Here is a tiny trained network, its code and every weight. The questions are about switching its units off for an input and a class, where a switched-off unit gives its printed mean instead of its output.

import numpy as np


def w(rows, s, z=0):
    codes = np.array(rows[::2]) - 128.0
    scale = np.full(codes.shape[1], s)
    scale[-1] = z or s
    return codes * scale


def norm(h):
    return h / np.sqrt((h * h).mean(-1, keepdims=True) + 1e-5)


def f(y):
    return y / 2 * (1 + np.tanh(0.7978845608 * (y + 0.044715 * y**3)))


def log_softmax(a):
    a = a - a.max(-1, keepdims=True)
    return a - np.log(np.exp(a).sum(-1, keepdims=True))


def net(x, mask):
    res = np.array(x, float).reshape(1, 8) / 4 @ E
    u = 0
    for l in range(3):
        y = f(norm(res) @ A[l][:, :-1].T + A[l][:, -1])
        res = res + np.where(mask[u : u + 11], y, B[l][:, -1]) @ B[l][:, :-1]
        u += 11
    return log_softmax(norm(res)[-1] @ U[:, :-1].T + U[:, -1])


A, B = {}, {}
E = w([
[191,145,148],'x0',
[99,139,37],'x1',
[131,2,143],'x2',
[182,124,137],'x3',
[101,85,212],'x4',
[110,125,153],'x5',
[48,182,131],'x6',
[114,144,151],'x7',
],0.0043)
A[0] = w([
[207,215,254,35],'L0N0',
[140,125,139,133],'L0N1',
[189,185,216,56],'L0N2',
[169,168,184,47],'L0N3',
[126,105,154,97],'L0N4',
[217,107,92,252],'L0N5',
[48,195,136,129],'L0N6',
[158,20,207,116],'L0N7',
[144,106,59,107],'L0N8',
[8,242,128,112],'L0N9',
[134,126,126,141],'L0N10',
],0.005,0.0027)
B[0] = w([
[171,106,3,163],'L0N0',
[123,130,126,131],'L0N1',
[128,106,74,134],'L0N2',
[137,115,95,106],'L0N3',
[121,123,132,116],'L0N4',
[63,134,78,254],'L0N5',
[106,188,179,181],'L0N6',
[72,127,163,206],'L0N7',
[134,126,96,139],'L0N8',
[77,179,169,235],'L0N9',
[120,125,122,136],'L0N10',
],0.0052,0.0022)
A[1] = w([
[146,128,85,31],'L1N0',
[66,121,94,218],'L1N1',
[132,154,131,66],'L1N2',
[97,116,77,112],'L1N3',
[90,165,142,82],'L1N4',
[120,98,25,8],'L1N5',
[253,189,242,74],'L1N6',
[77,144,114,182],'L1N7',
[147,84,159,83],'L1N8',
[143,101,36,28],'L1N9',
[109,140,131,82],'L1N10',
],0.0054,0.0011)
B[1] = w([
[167,155,122,112],'L1N0',
[160,167,144,248],'L1N1',
[159,125,144,108],'L1N2',
[160,164,138,171],'L1N3',
[170,146,159,161],'L1N4',
[169,177,122,190],'L1N5',
[154,26,4,146],'L1N6',
[156,162,155,214],'L1N7',
[63,99,120,124],'L1N8',
[149,186,119,181],'L1N9',
[138,132,134,124],'L1N10',
],0.0043,0.0012)
A[2] = w([
[106,98,58,162],'L2N0',
[63,125,100,181],'L2N1',
[131,153,93,177],'L2N2',
[65,119,138,200],'L2N3',
[200,187,64,236],'L2N4',
[147,115,162,75],'L2N5',
[169,136,176,128],'L2N6',
[174,210,109,252],'L2N7',
[138,91,2,141],'L2N8',
[156,41,213,189],'L2N9',
[47,183,144,135],'L2N10',
],0.0066,0.0018)
B[2] = w([
[196,175,104,157],'L2N0',
[185,177,113,168],'L2N1',
[185,88,208,164],'L2N2',
[153,191,77,178],'L2N3',
[159,87,193,252],'L2N4',
[89,125,91,113],'L2N5',
[74,110,142,123],'L2N6',
[136,92,182,239],'L2N7',
[238,157,124,199],'L2N8',
[37,126,3,199],'L2N9',
[175,174,191,198],'L2N10',
],0.005,0.0033)
U = w([
[29,102,151,3],'0',
[176,128,140,57],'1',
[71,43,87,158],'2',
[233,130,70,142],'3',
[91,254,191,223],'4',
],0.012,0.0059)

Each question gives the input, the list of numbers given to net, and the class t.
The units are the neurons (one row each of A and B). Each row of codes is followed by its name. A weight is (code - 128) times the scale printed after its matrix; where a second scale follows, it is the last column's (A, B and U).
mask holds one flag per neuron, layer by layer. A switched-off neuron (its flag False) gives its mean, the last column of its row in B, instead of its output. The means were averaged over made-up inputs and are rounded, as every weight is.
A unit's drop is (log p(t) with every unit on - log p(t) with that unit switched off) / (log p(t) with every unit on - log p(t) with every unit switched off).
The circuit of an input: a set's keep is (log p(t) with only the set's units on - log p(t) with every unit switched off) / (log p(t) with every unit on - log p(t) with every unit switched off). Starting from the 12 units with the biggest drops (on a tie, the unit counted first), units are removed one at a time, each time the one whose removal leaves the highest keep (on an exact tie, the one counted first), for as long as the keep stays at least 0.8.
units of the circuit, in order: the units of the circuit, biggest drop first
unit that matters most: the unit with the biggest drop
k most important neurons: the k neurons with the biggest drops, biggest first
top k neurons in layer l: the k neurons of layer l with the biggest drops, biggest first
drop of u: that unit's drop, to one decimal
input [-3,-3,4,5,-4,-1,-2,2], class 2: most important neuron : L0N0
input [-2,1,0,1,1,4,-3,5], class 0: units of the circuit, in order : L0N7, L2N8
input [1,5,7,-1,-5,3,7,1], class 4: 2 most important neurons : L0N0, L1N6
input [-2,8,8,0,0,6,-2,-4], class 3: units of the circuit, in order : L2N8, L2N0
input [4,-7,5,-2,-1,-4,-7,2], class 2: 2 most important neurons : L2N9, L0N7
input [7,-7,-7,2,5,5,-2,-2], class 3: units of the circuit, in order : L0N0, L1N6
input [3,-4,-8,6,0,0,3,7], class 3: 3 most important neurons : L0N0, L1N6, L0N7
input [-3,-5,1,4,-4,7,3,-3], class 3: top 4 neurons in layer 0 : L0N2, L0N0, L0N9, L0N3
input [4,-6,-6,-5,0,-3,1,-5], class 1: top 2 neurons in layer 2 : L2N4, L2N7
input [-6,8,5,1,2,0,-7,-5], class 3: 2 most important neurons : L2N8, L2N0
input [4,-3,-3,-5,5,-4,-7,4], class 3: 3 most important neurons : L0N0, L2N8, L1N6
input [-3,1,-1,4,6,-4,-2,-7], class 2: top 2 neurons in layer 0 : L0N9, L0N6
input [5,-5,-7,2,6,4,2,0], class 3: 3 most important neurons : L0N0, L1N6, L0N2
input [8,5,6,0,1,6,-7,-6], class 2: top 2 neurons in layer 2 : L2N9, L2N10
input [8,3,4,2,1,-7,-6,6], class 2: unit that matters most : L2N10
input [-2,8,4,-7,6,2,-2,2], class 4: top 2 neurons in layer 1 : L1N6, L1N1
input [-3,-5,2,4,6,5,4,0], class 2: top 2 neurons in layer 0 : L0N9, L0N5
input [-2,7,-2,-8,2,1,-4,-3], class 4: drop of L1N6 : 0.2
input [3,-7,7,-2,2,-2,-7,4], class 2: drop of L2N9 : 0.1
input [-7,-3,-1,2,0,0,-5,3], class 0: most important neuron : L0N7
input [-7,8,3,-5,-7,8,-2,-3], class 3: drop of L1N5 : 0.0
